A =
[[115,114,129,93,108,129,129,178,112,144,178,139],
[114,141,126,156,126,139,121,116,117,119,170,126],
[96,91,129,123,129,142,125,110,105,108,123,141],
[134,99,135,160,132,147,137,133,125,157,152,90],
[138,123,131,81,106,107,94,117,151,121,139,107],
[126,108,123,163,149,121,134,147,127,124,140,160],
[146,117,121,136,159,133,125,123,126,124,130,138],
[120,144,128,82,141,107,133,131,122,145,131,183],
[136,152,123,110,166,117,123,135,129,143,87,113],
[136,113,131,186,119,137,124,107,128,134,110,128]]
A[0,0] => 115
A[:, 0] => [115, 114, 96, 134, 138, 126, 146, 120, 136, 136]
A[2,1] => 91
A[6,6] => 125
A[3] => [134, 99, 135, 160, 132, 147, 137, 133, 125, 157, 152, 90]
A[6,7] => 123
A[7,9] => 145
A[6,10] => 130
A[9,7] => 107
A[4,1] => 123
A[:, 9] => [144, 119, 108, 157, 121, 124, 124, 145, 143, 134]
A[1,3] => 156
A[2] => [96, 91, 129, 123, 129, 142, 125, 110, 105, 108, 123, 141]
A[5,2] => 123
A[4,7] => 117
A[8,10] => 87
A[5] => [126, 108, 123, 163, 149, 121, 134, 147, 127, 124, 140, 160]
A[4] => [138, 123, 131, 81, 106, 107, 94, 117, 151, 121, 139, 107]
A[0,9] => 144
A[4,2] => 131
A[7,5] => 107
A[0,10] => 178
A[:, 6] => [129, 121, 125, 137, 94, 134, 125, 133, 123, 124]
A[6,5] => 133
A[0,7] => 178
A[9,4] => 119
A[4,10] => 139
A[8,0] => 136
A[6,11] => 138
A[2,0] => 96
A[0,5] => 129
A[2,2] => 129
A[:, 10] => [178, 170, 123, 152, 139, 140, 130, 131, 87, 110]
A[7,11] => 183

grid = [112,200,126,86,104,111,91,92,103,92,179,76,83,115,97]
grid[0] -> 112
grid[1] -> 200
grid[2] -> 126
grid[14] -> 97
grid[6] -> 91

data = [135  62 105 156 150]
data[0]	135
data[2]	105
data[3]	156

X = [110,145,85,129,97,117,81,100,123,75,92,89,136]
X[0] -> 110
X[7] -> 100
X[9] -> 75
X[1] -> 145
X[8] -> 123

x =
146  125  117  139
138   93  128   77
131  159  194  131
x[-3,-4] => 146
x[-1,0] => 131
x[1] => [138, 93, 128, 77]
x[-3,-3] => 125

arr =
array([[131, 146, 103, 126, 125],
       [119, 130, 135, 139, 142],
       [129, 106, 100, 153,  73],
       [124, 116, 129, 136, 126],
       [129,  89, 115, 123, 169],
       [113, 123, 188, 129, 164],
       [130, 148, 151, 141, 145],
       [121, 159, 153, 120, 140],
       [122, 107, 163, 103, 127],
       [135, 157, 139, 148, 179],
       [122, 153, 149, 142, 128],
       [141, 132, 146, 132, 103]])
arr[0,-5] -> 131
arr[2,1] -> 106
arr[-5,1] -> 159
arr[-12,4] -> 125
arr[-9,2] -> 129
arr[:, -5] -> [131, 119, 129, 124, 129, 113, 130, 121, 122, 135, 122, 141]
arr[-1,-5] -> 141
arr[:, 2] -> [103, 135, 100, 129, 115, 188, 151, 153, 163, 139, 149, 146]
arr[5,1] -> 123
arr[-11,-3] -> 135
arr[-4] -> [122, 107, 163, 103, 127]
arr[9,2] -> 139
arr[-1,2] -> 146
arr[-11] -> [119, 130, 135, 139, 142]
arr[-7,-5] -> 113
arr[-9,-2] -> 136
arr[10,4] -> 128
arr[0,2] -> 103
arr[-2,1] -> 153
arr[-2,0] -> 122
arr[-1,1] -> 132
arr[-8] -> [129, 89, 115, 123, 169]
arr[0] -> [131, 146, 103, 126, 125]
arr[4,-5] -> 129
arr[:, -2] -> [126, 139, 153, 136, 123, 129, 141, 120, 103, 148, 142, 132]
arr[-6,1] -> 148
